Here is a tiny trained network, its code and every weight. The questions are about switching its units off for an input and a target symbol, where a switched-off unit gives its printed mean instead of its output.

import numpy as np


def w(rows, s, z=0):
    codes = np.array(rows[::2]) - 128.0
    scale = np.full(codes.shape[1], s)
    scale[-1] = z or s
    return codes * scale


def norm(h):
    return h / np.sqrt((h * h).mean(-1, keepdims=True) + 1e-5)


def softmax(a):
    e = np.exp(a - a.max(-1, keepdims=True))
    return e / e.sum(-1, keepdims=True)


def log_softmax(a):
    a = a - a.max(-1, keepdims=True)
    return a - np.log(np.exp(a).sum(-1, keepdims=True))


def net(x, mask):
    ids = ['ΘΛΣαβδεζημξπφψω'.index(c) for c in x.split()]
    T = len(ids)
    res = E[ids] + P[:T]
    u = 0
    for l in range(3):
        r = norm(res)
        for j in range(2):
            rows = slice(2 * j, 2 * j + 2)
            q, k, v = (r @ M[l][rows].T for M in (Q, K, V))
            z = softmax(np.where(np.tri(T) > 0, q @ k.T / 2**0.5, -1e9)) @ v
            o = O[l][rows]
            res = res + np.where(mask[u + j], z, o[:, -1]) @ o[:, :-1]
        u += 2
    return log_softmax(norm(res)[-1] @ U[:, :-1].T + U[:, -1])


Q, K, V, O = {}, {}, {}, {}
E = w([
[141,82,153,198,37,174],'Θ',
[131,123,144,144,129,173],'Λ',
[118,152,150,127,141,170],'Σ',
[186,96,152,127,70,150],'α',
[110,131,163,154,111,213],'β',
[113,138,136,116,154,146],'δ',
[121,184,165,153,133,191],'ε',
[169,93,112,120,137,129],'ζ',
[106,101,55,190,114,158],'η',
[95,164,84,79,137,87],'μ',
[114,133,253,62,136,161],'ξ',
[156,123,181,96,85,108],'π',
[50,115,127,110,81,60],'φ',
[148,124,192,147,167,119],'ψ',
[205,189,98,145,80,65],'ω',
],0.024)
P = w([
[86,193,213,232,92,169],'0',
[69,186,202,254,100,154],'1',
[102,217,174,183,105,132],'2',
[104,224,158,116,157,106],'3',
[98,195,181,118,127,115],'4',
[109,176,173,173,79,153],'5',
],0.006)
Q[0] = w([
[140,1,131,96,208,115],'L0H0',
[126,137,201,108,96,246],'L0H0',
[130,111,59,129,136,144],'L0H1',
[151,40,65,130,79,148],'L0H1',
],0.0073)
K[0] = w([
[151,97,129,193,101,233],'L0H0',
[102,213,255,99,184,74],'L0H0',
[97,54,63,130,26,144],'L0H1',
[65,186,133,31,81,204],'L0H1',
],0.0064)
V[0] = w([
[107,64,71,101,35,125],'L0H0',
[146,157,111,86,187,125],'L0H0',
[77,124,194,123,101,153],'L0H1',
[4,155,140,79,67,87],'L0H1',
],0.011)
O[0] = w([
[125,160,133,2,142,126,39],'L0H0',
[123,93,169,196,191,169,40],'L0H0',
[24,120,72,50,179,95,253],'L0H1',
[30,201,116,87,249,149,103],'L0H1',
],0.0092,0.0055)
Q[1] = w([
[81,197,242,193,127,236],'L1H0',
[228,68,87,46,106,220],'L1H0',
[1,149,146,128,41,126],'L1H1',
[181,79,157,61,190,233],'L1H1',
],0.0059)
K[1] = w([
[135,102,13,125,171,75],'L1H0',
[94,255,35,134,96,174],'L1H0',
[179,205,246,35,190,21],'L1H1',
[59,40,70,11,143,172],'L1H1',
],0.006)
V[1] = w([
[93,109,254,164,98,19],'L1H0',
[110,181,101,201,151,68],'L1H0',
[178,153,47,162,122,220],'L1H1',
[148,81,133,186,111,244],'L1H1',
],0.0097)
O[1] = w([
[245,150,184,117,210,53,254],'L1H0',
[149,183,125,237,177,131,191],'L1H0',
[63,132,105,181,24,62,96],'L1H1',
[63,43,174,102,121,59,126],'L1H1',
],0.011,0.0038)
Q[2] = w([
[9,76,141,155,126,102],'L2H0',
[191,185,138,146,194,70],'L2H0',
[88,39,103,64,134,123],'L2H1',
[132,154,147,40,107,96],'L2H1',
],0.013)
K[2] = w([
[163,24,150,178,67,243],'L2H0',
[146,93,101,20,86,26],'L2H0',
[28,74,150,185,143,254],'L2H1',
[160,162,104,177,66,182],'L2H1',
],0.0095)
V[2] = w([
[82,133,84,109,129,63],'L2H0',
[161,97,145,155,87,222],'L2H0',
[95,85,254,91,152,147],'L2H1',
[169,234,130,180,44,70],'L2H1',
],0.0095)
O[2] = w([
[59,149,124,105,123,75,146],'L2H0',
[134,99,65,205,163,225,98],'L2H0',
[141,70,207,78,168,156,99],'L2H1',
[204,248,118,95,80,132,254],'L2H1',
],0.012,0.0079)
U = w([
[118,97,126,49,42,156,174],'Θ',
[90,62,158,127,86,42,118],'Λ',
[97,126,138,190,147,73,1],'Σ',
[189,43,120,72,73,140,163],'α',
[57,71,158,108,84,153,244],'β',
[115,98,111,192,183,79,147],'δ',
[75,150,199,199,89,88,26],'ε',
[202,62,131,138,48,112,158],'ζ',
[49,103,39,160,40,102,148],'η',
[80,178,100,139,147,142,168],'μ',
[141,80,201,88,182,175,242],'ξ',
[246,142,118,66,197,191,19],'π',
[61,182,141,52,137,135,188],'φ',
[200,95,203,178,171,46,14],'ψ',
[214,224,86,166,84,99,14],'ω',
],0.011,0.0026)

Each question gives the input, a string of symbols that net reads in full, and the target symbol t.
The units are the heads (2 rows each of Q, K, V and O). Each row of codes is followed by its name. A weight is (code - 128) times the scale printed after its matrix; where a second scale follows, it is the last column's (O and U).
mask holds one flag per head, layer by layer. A switched-off head (its flag False) gives its mean, the last column of its rows in O, instead of its output. The means were averaged over made-up inputs and are rounded, as every weight is.
A unit's drop is (log p(t) with every unit on - log p(t) with that unit switched off) / (log p(t) with every unit on - log p(t) with every unit switched off).
The circuit of an input: a set's keep is (log p(t) with only the set's units on - log p(t) with every unit switched off) / (log p(t) with every unit on - log p(t) with every unit switched off). Starting from all 6 units, units are removed one at a time, each time the one whose removal leaves the highest keep (on an exact tie, the one counted first), for as long as the keep stays at least 0.8.
units of the circuit, in order: the units of the circuit, biggest drop first
most important unit: the unit with the biggest drop
heads that matter: for each layer, one digit per head in row order, 1 if its drop is at least 0.15 and else 0, layers parted by /
input φ Θ α φ, target φ: units of the circuit, in order => [L0H1 L0H0]
input δ Λ ψ ξ, target ψ: units of the circuit, in order => [L0H0 L1H0]
input Λ Λ α β, target β: units of the circuit, in order => [L1H1 L2H1]
input ω Θ φ, target ω: units of the circuit, in order => [L2H1 L2H0]
input ζ φ ψ α Θ, target ψ: units of the circuit, in order => [L1H0 L0H1 L1H1]
input Λ Σ Θ Λ ω ζ, target Λ: heads that matter => 10 / 01 / 01
input η δ ξ Θ α, target ξ: most important unit => L2H1
input β ξ α δ, target ξ: units of the circuit, in order => [L2H1 L1H1]
input Λ ξ η, target ξ: heads that matter => 00 / 00 / 01
input φ η ε, target φ: units of the circuit, in order => [L0H0 L0H1]
input δ ξ ψ Σ, target ψ: units of the circuit, in order => [L0H0 L1H0 L1H1]
input Λ π ε Θ, target π: units of the circuit, in order => [L1H1 L0H1]
input ζ Σ α, target ζ: units of the circuit, in order => [L0H1 L1H1 L2H0]
input ε Λ β, target ε: units of the circuit, in order => [L1H1]
input Σ ξ α, target ξ: heads that matter => 01 / 01 / 01
input Θ Λ ξ Λ, target ξ: heads that matter => 00 / 00 / 01
input π μ Λ, target π: heads that matter => 00 / 01 / 00
input π φ β, target φ: heads that matter => 11 / 00 / 10
input Θ α Σ Θ α, target α: heads that matter => 10 / 10 / 11
input ψ ξ Σ, target ψ: heads that matter => 10 / 10 / 00
input η ζ Θ, target η: most important unit => L1H0
input δ α ε β ξ, target ξ: heads that matter => 10 / 01 / 01
